Here is a tiny trained network, its code and every weight. The questions are about switching its units off for an input and a target symbol, where a switched-off unit gives its printed mean instead of its output.

import numpy as np


def w(rows, s, z=0):
    codes = np.array(rows[::2]) - 128.0
    scale = np.full(codes.shape[1], s)
    scale[-1] = z or s
    return codes * scale


def softmax(a):
    e = np.exp(a - a.max(-1, keepdims=True))
    return e / e.sum(-1, keepdims=True)


def log_softmax(a):
    a = a - a.max(-1, keepdims=True)
    return a - np.log(np.exp(a).sum(-1, keepdims=True))


def net(x, mask):
    ids = ['βζηλμπστφψω'.index(c) for c in x.split()]
    T = len(ids)
    res = E[ids] + P[:T]
    u = 0
    for l in range(2):
        r = res
        for j in range(3):
            rows = slice(2 * j, 2 * j + 2)
            q, k, v = (r @ M[l][rows].T for M in (Q, K, V))
            z = softmax(np.where(np.tri(T) > 0, q @ k.T / 2**0.5, -1e9)) @ v
            o = O[l][rows]
            res = res + np.where(mask[u + j], z, o[:, -1]) @ o[:, :-1]
        u += 3
    return log_softmax(res[-1] @ U[:, :-1].T + U[:, -1])


Q, K, V, O = {}, {}, {}, {}
E = w([
[58,121,81,178,74,181,171,87,80,107,159,35],'β',
[62,120,198,143,82,103,145,92,63,46,95,151],'ζ',
[130,220,191,157,182,196,24,80,149,149,66,139],'η',
[127,132,60,28,105,144,31,161,227,83,111,167],'λ',
[199,66,105,223,94,79,58,126,125,208,121,88],'μ',
[225,247,162,83,146,120,131,131,97,190,157,42],'π',
[204,135,167,65,79,173,122,249,154,141,97,166],'σ',
[192,86,120,176,193,181,218,94,213,142,127,217],'τ',
[40,163,67,48,236,154,38,140,91,167,80,174],'φ',
[96,22,181,73,77,166,144,77,103,144,73,110],'ψ',
[105,113,93,105,181,25,195,51,121,196,175,147],'ω',
],0.013)
P = w([
[178,207,133,135,94,91,142,165,143,153,1,169],'0',
[122,119,172,151,137,175,103,84,146,89,155,119],'1',
[104,110,158,144,139,165,108,93,146,89,154,100],'2',
[109,100,149,142,146,157,99,97,133,102,159,92],'3',
[102,96,144,139,149,151,103,106,145,97,169,72],'4',
[99,98,139,134,151,151,107,105,153,102,163,61],'5',
[107,85,126,122,139,144,89,91,134,104,176,62],'6',
[110,78,125,117,166,132,93,110,145,94,166,59],'7',
],0.0081)
Q[0] = w([
[204,167,94,148,133,136,229,223,132,162,137,146],'0.h1',
[86,41,198,148,13,166,189,139,24,20,104,107],'0.h1',
[61,62,245,120,61,181,167,85,37,30,129,46],'0.h2',
[71,147,103,127,169,203,2,103,156,96,49,134],'0.h2',
[154,134,49,75,142,158,108,191,139,188,130,127],'0.h3',
[101,163,122,181,141,25,139,147,98,71,121,184],'0.h3',
],0.0079)
K[0] = w([
[108,142,125,75,103,222,121,141,148,60,144,124],'0.h1',
[141,113,193,140,117,141,162,145,106,123,2,171],'0.h1',
[142,104,131,109,20,53,116,150,115,108,50,128],'0.h2',
[116,166,55,108,110,152,195,150,125,117,133,81],'0.h2',
[147,154,89,101,147,155,59,170,138,174,148,113],'0.h3',
[133,176,128,180,154,40,163,142,114,102,92,203],'0.h3',
],0.0086)
V[0] = w([
[67,105,107,104,178,81,183,66,118,61,205,117],'0.h1',
[93,63,116,98,125,70,91,94,114,199,124,57],'0.h1',
[80,123,146,116,141,213,184,43,117,120,157,30],'0.h2',
[107,93,108,254,129,94,96,107,99,116,163,40],'0.h2',
[10,75,130,172,138,67,154,98,93,77,136,201],'0.h3',
[182,144,118,174,110,53,181,102,139,107,173,115],'0.h3',
],0.0064)
O[0] = w([
[116,168,175,98,73,157,91,106,184,204,208,136,39],'0.h1',
[37,84,127,167,184,77,92,131,113,254,135,137,131],'0.h1',
[128,105,141,186,162,141,158,172,209,78,96,81,105],'0.h2',
[74,189,89,131,153,180,170,159,152,52,163,133,45],'0.h2',
[69,96,94,116,76,129,147,84,119,147,115,140,253],'0.h3',
[179,105,135,147,102,73,129,127,141,193,161,138,50],'0.h3',
],0.0089,0.0043)
Q[1] = w([
[176,150,72,163,157,140,23,175,197,185,123,189],'1.h1',
[117,124,142,167,82,130,189,67,130,190,157,158],'1.h1',
[69,108,158,136,141,148,83,75,114,81,105,71],'1.h2',
[166,63,164,155,89,84,255,139,77,135,152,111],'1.h2',
[90,66,153,84,115,137,142,68,96,84,109,92],'1.h3',
[156,98,177,136,93,95,208,107,90,97,162,79],'1.h3',
],0.0074)
K[1] = w([
[109,79,186,173,143,169,51,129,147,102,254,28],'1.h1',
[111,51,87,164,131,107,182,63,149,134,123,168],'1.h1',
[133,102,63,147,105,126,212,122,72,115,139,18],'1.h2',
[119,99,196,112,114,150,152,90,133,58,35,215],'1.h2',
[169,154,105,130,163,26,153,136,84,142,94,158],'1.h3',
[118,139,145,95,95,74,197,112,72,83,63,232],'1.h3',
],0.0068)
V[1] = w([
[70,143,106,70,102,63,109,40,80,135,101,173],'1.h1',
[176,66,74,46,194,120,112,147,138,173,134,167],'1.h1',
[177,81,142,220,88,57,175,95,118,178,146,87],'1.h2',
[184,255,164,153,112,128,92,177,169,163,114,36],'1.h2',
[96,31,96,182,99,174,93,73,132,82,104,161],'1.h3',
[92,214,124,66,149,232,88,149,117,77,97,104],'1.h3',
],0.0064)
O[1] = w([
[179,166,171,194,153,129,89,111,169,94,207,131,243],'1.h1',
[133,83,87,168,95,159,165,208,152,185,181,190,151],'1.h1',
[162,53,155,115,207,3,180,94,186,154,129,154,137],'1.h2',
[64,117,153,171,57,89,100,109,188,107,74,129,2],'1.h2',
[149,78,71,187,142,45,63,180,128,116,89,135,159],'1.h3',
[164,141,60,91,154,98,175,58,195,130,95,165,133],'1.h3',
],0.0075,0.0088)
U = w([
[128,139,67,101,194,90,184,136,152,63,96,107,4],'β',
[206,126,127,211,148,161,196,131,212,109,152,197,142],'ζ',
[226,230,211,122,162,105,81,79,107,89,124,37,156],'η',
[141,98,94,99,9,151,109,254,142,71,137,143,255],'λ',
[116,30,107,206,158,83,80,168,111,153,69,111,169],'μ',
[23,95,118,146,52,103,117,77,171,126,64,118,139],'π',
[159,123,85,82,122,98,157,110,86,163,128,146,45],'σ',
[84,149,145,100,109,157,195,104,118,163,132,110,116],'τ',
[82,194,76,134,171,164,87,164,46,151,142,151,72],'φ',
[85,131,204,162,114,154,96,186,141,124,159,145,96],'ψ',
[112,130,125,66,133,72,103,62,158,208,188,185,141],'ω',
],0.0071,0.0044)

Each question gives the input, a string of symbols that net reads in full, and the target symbol t.
The units are the heads (2 rows each of Q, K, V and O). Each row of codes is followed by its name. A weight is (code - 128) times the scale printed after its matrix; where a second scale follows, it is the last column's (O and U).
mask holds one flag per head, layer by layer. A switched-off head (its flag False) gives its mean, the last column of its rows in O, instead of its output. The means were averaged over made-up inputs and are rounded, as every weight is.
A unit's drop is (log p(t) with every unit on - log p(t) with that unit switched off) / (log p(t) with every unit on - log p(t) with every unit switched off).
The circuit of an input: a set's keep is (log p(t) with only the set's units on - log p(t) with every unit switched off) / (log p(t) with every unit on - log p(t) with every unit switched off). Starting from all 6 units, units are removed one at a time, each time the one whose removal leaves the highest keep (on an exact tie, the one counted first), for as long as the keep stays at least 0.8.
units of the circuit, in order: the units of the circuit, biggest drop first
unit that matters most: the unit with the biggest drop
heads that matter: for each layer, one digit per head in row order, 1 if its drop is at least 0.15 and else 0, layers parted by /
drop when u is switched off: that unit's drop, to one decimal
input μ τ ζ π π ζ φ ζ, target φ: units of the circuit, in order : 0.h2; 0.h1; 1.h2
input π φ φ ψ ζ λ τ ζ, target τ: unit that matters most : 1.h3
input ζ τ ψ β λ, target β: heads that matter : 010 / 101
input π ζ φ μ ζ ω ζ ζ, target τ: units of the circuit, in order : 1.h3; 0.h3; 0.h2
input ω φ ζ, target ψ: units of the circuit, in order : 1.h3; 0.h1; 0.h3
input ψ σ φ ψ τ τ ζ, target μ: units of the circuit, in order : 0.h1; 1.h3
input τ ζ ζ ω λ, target ω: heads that matter : 100 / 000
input ψ ζ ζ ψ ζ μ η, target μ: units of the circuit, in order : 0.h1; 1.h3
input ζ ζ π ζ λ, target π: units of the circuit, in order : 1.h2; 1.h1
input ω ζ ψ τ λ ζ λ, target ω: heads that matter : 101 / 010
input φ λ π ψ, target ζ: units of the circuit, in order : 1.h1; 0.h2
input λ ζ ζ ζ β, target ω: heads that matter : 111 / 000
input ω ψ μ ζ φ, target μ: units of the circuit, in order : 1.h2; 1.h3
input φ ζ ζ ζ π σ ζ φ, target π: unit that matters most : 1.h2
input ψ ψ ζ ζ, target μ: units of the circuit, in order : 1.h3; 0.h1
input τ η ω τ τ ψ π ψ, target λ: units of the circuit, in order : 0.h1; 1.h1; 0.h2; 1.h2
input σ π ψ ζ, target σ: units of the circuit, in order : 0.h1; 0.h2; 0.h3; 1.h2
input λ ζ ψ σ ζ, target ω: heads that matter : 111 / 000
input τ π η σ π ζ β ζ, target λ: units of the circuit, in order : 0.h1; 1.h1; 0.h2; 1.h3
input π λ ψ ζ β, target τ: unit that matters most : 1.h3
input ψ π ζ ψ, target μ: heads that matter : 110 / 001
input π φ β ζ φ, target β: drop when 1.h3 is switched off : 0.3
input μ ζ ψ, target φ: drop when 1.h1 is switched off : 0.0
input ζ ψ ψ ω ζ ζ ζ β, target η: drop when 0.h1 is switched off : 0.1
input π ψ ψ ζ ψ β ζ λ, target β: drop when 0.h3 is switched off : 0.0
